Below are the code and all the weights of a small trained network. Each question names an input and a class and asks about switching units off, where a switched-off unit gives its printed mean instead of its output.

import numpy as np


def w(rows, s, z=0):
    codes = np.array(rows[::2]) - 128.0
    scale = np.full(codes.shape[1], s)
    scale[-1] = z or s
    return codes * scale


def f(y):
    return np.maximum(y, 0)


def log_softmax(a):
    a = a - a.max(-1, keepdims=True)
    return a - np.log(np.exp(a).sum(-1, keepdims=True))


def net(x, mask):
    res = np.array(x, float).reshape(1, 5) / 4 @ E
    y = f(res @ A[0][:, :-1].T + A[0][:, -1])
    res = res + np.where(mask, y, B[0][:, -1]) @ B[0][:, :-1]
    return log_softmax(res[-1] @ U[:, :-1].T + U[:, -1])


A, B = {}, {}
E = w([
[120,127,157,91,109,200],'x0',
[10,108,147,84,221,98],'x1',
[121,129,137,131,121,133],'x2',
[181,148,194,58,125,98],'x3',
[143,39,133,92,76,99],'x4',
],0.011)
A[0] = w([
[118,208,125,174,190,168,36],'N0',
[109,254,146,132,168,120,31],'N1',
[58,173,127,29,177,99,54],'N2',
[114,149,126,160,148,40,107],'N3',
[178,193,214,12,154,55,105],'N4',
[8,106,121,127,159,130,3],'N5',
],0.0093,0.0027)
B[0] = w([
[125,75,153,140,105,17,188],'N0',
[168,30,139,147,165,2,190],'N1',
[156,233,79,42,103,123,227],'N2',
[155,174,131,159,136,95,178],'N3',
[71,110,102,176,174,210,254],'N4',
[130,170,52,129,96,152,223],'N5',
],0.011,0.0089)
U = w([
[213,236,119,108,80,139,37],'0',
[125,150,144,142,136,134,253],'1',
[90,1,145,82,140,83,146],'2',
[65,99,107,207,199,186,53],'3',
],0.0089,0.0032)

Each question gives the input, the list of numbers given to net, and the class t.
The units are the neurons (one row each of A and B). Each row of codes is followed by its name. A weight is (code - 128) times the scale printed after its matrix; where a second scale follows, it is the last column's (A, B and U).
mask holds one flag per neuron, in row order. A switched-off neuron (its flag False) gives its mean, the last column of its row in B, instead of its output. The means were averaged over made-up inputs and are rounded, as every weight is.
A unit's drop is (log p(t) with every unit on - log p(t) with that unit switched off) / (log p(t) with every unit on - log p(t) with every unit switched off).
The circuit of an input: a set's keep is (log p(t) with only the set's units on - log p(t) with every unit switched off) / (log p(t) with every unit on - log p(t) with every unit switched off). Starting from all 6 units, units are removed one at a time, each time the one whose removal leaves the highest keep (on an exact tie, the one counted first), for as long as the keep stays at least 0.8.
units of the circuit, in order: the units of the circuit, biggest drop first
most important unit: the unit with the biggest drop
k most important neurons: the k neurons with the biggest drops, biggest first
drop of u: that unit's drop, to one decimal
input [-3,0,-8,-6,-7], class 2: units of the circuit, in order : [N0 N1]
input [4,-2,4,5,-4], class 3: units of the circuit, in order : [N4 N2]
input [-1,8,6,0,-7], class 0: most important neuron : [N2]
input [1,2,5,-5,-7], class 2: 2 most important neurons : [N0 N1]
input [7,6,-5,8,-5], class 3: 2 most important neurons : [N4 N1]
input [1,8,0,0,8], class 0: units of the circuit, in order : [N2 N5]
input [1,1,-8,4,-5], class 2: 3 most important neurons : [N1 N0 N5]
input [-7,5,5,5,5], class 1: units of the circuit, in order : [N2 N4 N3]
input [7,4,-3,7,6], class 1: units of the circuit, in order : [N2 N4]
input [8,-6,-2,2,-5], class 1: 2 most important neurons : [N2 N5]
input [-3,-3,0,-7,-7], class 2: 3 most important neurons : [N0 N1 N4]
input [4,6,7,6,4], class 0: 2 most important neurons : [N2 N1]
input [-1,8,0,-7,2], class 0: 3 most important neurons : [N2 N5 N4]
input [-5,3,-2,7,-8], class 2: 3 most important neurons : [N1 N0 N5]
input [-1,-4,-6,-4,-6], class 2: most important unit : N0
input [0,0,-6,6,-7], class 2: 2 most important neurons : [N1 N0]
input [-1,4,-8,-2,-7], class 2: 2 most important neurons : [N1 N0]
input [4,-2,6,7,2], class 3: drop of N4 : 0.5
input [-6,-2,4,7,4], class 3: drop of N4 : 0.6
input [-2,4,-6,2,-1], class 0: most important unit : N2
input [4,5,1,1,-5], class 0: drop of N0 : -0.2
